0.11	2.51	-0.09	1.30	0.04	-1.65	1.50	1.36
1.19	-1.63	1.70	-0.05	1.65	2.64	-1.89	-1.70
3.37	1.86	2.82	-0.77	4.06	4.41	-2.25	0.11
0.62	2.67	0.44	-0.58	1.56	-0.87	0.71	1.17
1.09	-1.53	1.22	-0.88	1.40	3.12	-2.02	-1.13
4.06	3.34	3.70	0.00	5.47	3.84	-1.78	0.38
0.91	3.49	0.49	0.95	1.21	-1.21	1.28	1.65
-0.15	2.20	-1.04	1.07	-0.59	-1.84	1.82	2.13
->
4.06	3.34	3.70	0.00	5.47	3.84	-1.78	0.38
3.37	1.86	2.82	-0.77	4.06	4.41	-2.25	0.11
1.19	-1.63	1.70	-0.05	1.65	2.64	-1.89	-1.70
1.09	-1.53	1.22	-0.88	1.40	3.12	-2.02	-1.13
0.91	3.49	0.49	0.95	1.21	-1.21	1.28	1.65
0.62	2.67	0.44	-0.58	1.56	-0.87	0.71	1.17
0.11	2.51	-0.09	1.30	0.04	-1.65	1.50	1.36
-0.15	2.20	-1.04	1.07	-0.59	-1.84	1.82	2.13

4.25	-1.60	2.58
-2.92	1.10	-1.77
-2.02	0.76	-1.23
-3.41	1.28	-2.07
-6.23	2.34	-3.79
-5.04	1.90	-3.07
->
4.25	-1.60	2.58
-2.02	0.76	-1.23
-2.92	1.10	-1.77
-3.41	1.28	-2.07
-5.04	1.90	-3.07
-6.23	2.34	-3.79

0.50	-0.22	2.14	0.11	0.79	3.25	-0.49	1.30	3.27	1.24
0.03	1.49	-3.04	0.84	-1.16	-4.17	1.63	-1.64	-4.84	-1.71
0.69	-0.61	3.71	-0.19	1.35	5.12	-1.27	1.88	5.68	2.24
->
0.69	-0.61	3.71	-0.19	1.35	5.12	-1.27	1.88	5.68	2.24
0.50	-0.22	2.14	0.11	0.79	3.25	-0.49	1.30	3.27	1.24
0.03	1.49	-3.04	0.84	-1.16	-4.17	1.63	-1.64	-4.84	-1.71

3.29	-6.49	3.34	4.14	2.31	-1.43	2.83	6.29	-1.03	4.05	-1.53	4.17	3.12	-1.03	1.58
-2.87	-0.27	-1.44	-0.49	-1.38	-0.93	-0.98	-0.54	-2.74	-0.88	-2.70	-0.56	-0.02	0.14	1.12
0.97	-3.46	2.64	-0.48	-2.36	0.62	3.95	-0.09	1.35	-0.24	-2.61	2.13	2.47	-0.86	2.17
->
3.29	-6.49	3.34	4.14	2.31	-1.43	2.83	6.29	-1.03	4.05	-1.53	4.17	3.12	-1.03	1.58
0.97	-3.46	2.64	-0.48	-2.36	0.62	3.95	-0.09	1.35	-0.24	-2.61	2.13	2.47	-0.86	2.17
-2.87	-0.27	-1.44	-0.49	-1.38	-0.93	-0.98	-0.54	-2.74	-0.88	-2.70	-0.56	-0.02	0.14	1.12

-1.12	1.90	0.02	-1.62
2.97	-0.50	1.69	3.32
5.37	2.18	3.51	5.76
1.09	-2.14	0.15	1.45
->
5.37	2.18	3.51	5.76
2.97	-0.50	1.69	3.32
1.09	-2.14	0.15	1.45
-1.12	1.90	0.02	-1.62

2.73	2.02	-5.10	4.37	-0.19	-2.71	0.54	4.35	4.08	5.51
2.76	-4.45	1.44	-3.93	0.18	6.09	2.54	-0.62	-3.22	1.30
->
2.76	-4.45	1.44	-3.93	0.18	6.09	2.54	-0.62	-3.22	1.30
2.73	2.02	-5.10	4.37	-0.19	-2.71	0.54	4.35	4.08	5.51

3.47	-4.15	0.79
4.91	3.00	3.38
->
4.91	3.00	3.38
3.47	-4.15	0.79
